Below is a small trained network, with its code and all its weights. Each question gives an input and a class and asks what happens when units are switched off, that is, made to give their printed mean instead of their output.

import numpy as np


def w(rows, s, z=0):
    codes = np.array(rows[::2]) - 128.0
    scale = np.full(codes.shape[1], s)
    scale[-1] = z or s
    return codes * scale


def f(y):
    return y / 2 * (1 + np.tanh(0.7978845608 * (y + 0.044715 * y**3)))


def log_softmax(a):
    a = a - a.max(-1, keepdims=True)
    return a - np.log(np.exp(a).sum(-1, keepdims=True))


def net(x, mask):
    res = np.array(x, float).reshape(1, 4) / 4 @ E
    y = f(res @ A[0][:, :-1].T + A[0][:, -1])
    res = res + np.where(mask, y, B[0][:, -1]) @ B[0][:, :-1]
    return log_softmax(res[-1] @ U[:, :-1].T + U[:, -1])


A, B = {}, {}
E = w([
[219,57,124,128,42,83,143,44,181,165],'x0',
[185,164,76,150,43,191,97,150,34,78],'x1',
[148,132,4,1,129,74,111,196,91,194],'x2',
[122,103,177,130,105,92,20,211,182,80],'x3',
],0.0075)
A[0] = w([
[65,216,133,132,192,150,168,194,104,111,78],'n1',
[124,147,177,165,66,96,85,215,183,123,151],'n2',
[53,183,143,99,195,144,141,166,103,78,49],'n3',
[129,145,89,127,154,164,209,84,100,154,148],'n4',
[119,101,148,114,144,96,46,169,182,62,126],'n5',
[72,71,169,97,235,29,175,126,203,191,122],'n6',
[106,163,126,111,128,171,189,72,102,152,156],'n7',
[201,65,101,97,39,85,134,83,178,192,87],'n8',
[121,106,77,71,173,43,139,183,144,221,48],'n9',
[212,72,139,158,50,71,170,64,198,141,114],'n10',
[123,96,119,96,108,76,38,172,156,82,113],'n11',
[142,189,110,123,164,141,195,71,109,157,148],'n12',
[135,105,144,116,115,107,44,164,155,47,119],'n13',
[106,114,223,254,125,173,165,74,173,58,10],'n14',
[137,154,101,165,168,150,210,91,72,182,141],'n15',
[192,140,93,122,38,166,131,184,43,92,95],'n16',
[72,152,116,151,201,154,133,195,98,106,84],'n17',
],0.0063,0.0012)
B[0] = w([
[184,64,209,56,106,169,104,123,98,54,191],'n1',
[149,165,145,120,127,158,203,183,190,169,175],'n2',
[166,79,205,88,107,142,119,93,73,54,182],'n3',
[143,154,144,121,110,168,199,193,174,170,181],'n4',
[142,154,151,128,100,174,171,177,180,156,176],'n5',
[52,176,209,255,56,176,77,37,85,126,237],'n6',
[166,153,114,142,122,138,183,182,183,172,170],'n7',
[132,103,207,66,131,131,139,97,89,68,223],'n8',
[51,216,61,130,134,66,141,96,88,106,197],'n9',
[136,69,211,66,113,145,134,92,94,43,229],'n10',
[155,170,141,109,118,124,206,192,166,173,171],'n11',
[166,128,161,127,126,171,177,195,149,196,176],'n12',
[187,183,146,153,106,165,177,181,187,181,171],'n13',
[61,245,28,34,252,6,139,141,111,110,255],'n14',
[154,158,157,134,121,166,199,179,175,163,187],'n15',
[17,244,113,213,79,120,70,65,60,106,207],'n16',
[187,65,190,80,119,157,99,117,81,64,180],'n17',
],0.0064,0.0076)
U = w([
[173,65,162,66,118,142,127,115,102,78,108],'0',
[103,170,73,79,166,57,136,134,118,129,116],'1',
[96,147,140,248,81,152,111,99,106,132,110],'2',
[188,128,134,134,117,165,167,171,188,193,117],'3',
[149,81,96,150,143,126,106,135,135,144,219],'4',
[187,24,57,180,177,117,70,124,153,179,1],'5',
],0.014,0.0088)

Each question gives the input, the list of numbers given to net, and the class t.
The units are the neurons (one row each of A and B). Each row of codes is followed by its name. A weight is (code - 128) times the scale printed after its matrix; where a second scale follows, it is the last column's (A, B and U).
mask holds one flag per neuron, in row order. A switched-off neuron (its flag False) gives its mean, the last column of its row in B, instead of its output. The means were averaged over made-up inputs and are rounded, as every weight is.
A unit's drop is (log p(t) with every unit on - log p(t) with that unit switched off) / (log p(t) with every unit on - log p(t) with every unit switched off).
The circuit of an input: a set's keep is (log p(t) with only the set's units on - log p(t) with every unit switched off) / (log p(t) with every unit on - log p(t) with every unit switched off). Starting from the 12 units with the biggest drops (on a tie, the unit counted first), units are removed one at a time, each time the one whose removal leaves the highest keep (on an exact tie, the one counted first), for as long as the keep stays at least 0.8.
circuit, biggest first: the units of the circuit, biggest drop first
k most important neurons: the k neurons with the biggest drops, biggest first
drop of u: that unit's drop, to one decimal
input [-7,3,-3,8], class 3: circuit, biggest first : (n13, n2)
input [7,8,3,0], class 2: 2 most important neurons : (n16, n1)
input [-7,-3,-5,-3], class 0: circuit, biggest first : (n1)
input [4,4,3,-6], class 3: circuit, biggest first : (n4, n15)
input [-7,-1,-8,-5], class 1: 3 most important neurons : (n14, n10, n8)
input [-1,6,4,5], class 2: 2 most important neurons : (n16, n14)
input [2,-8,6,-2], class 2: 2 most important neurons : (n6, n14)
input [-4,5,2,4], class 2: 3 most important neurons : (n16, n14, n10)
input [5,-7,3,-2], class 2: 2 most important neurons : (n6, n14)
input [-3,5,2,2], class 2: 2 most important neurons : (n14, n16)
input [-2,8,7,8], class 2: 2 most important neurons : (n16, n14)
input [1,1,2,3], class 4: 2 most important neurons : (n14, n6)
input [-5,-8,7,-5], class 2: 2 most important neurons : (n6, n14)
input [5,-4,5,0], class 0: circuit, biggest first : (n8)
input [-8,-3,-1,8], class 0: 2 most important neurons : (n3, n17)
input [0,6,4,-5], class 2: 2 most important neurons : (n16, n14)
input [-4,-1,2,-2], class 0: 2 most important neurons : (n14, n1)
input [-3,-4,-7,-7], class 1: drop of n10 : 0.0
input [-3,-3,-6,2], class 1: drop of n14 : 1.0
input [1,6,2,3], class 2: drop of n16 : 0.6
input [5,0,7,8], class 3: drop of n11 : 0.4
input [0,-1,-2,0], class 4: most important neuron : (n16)
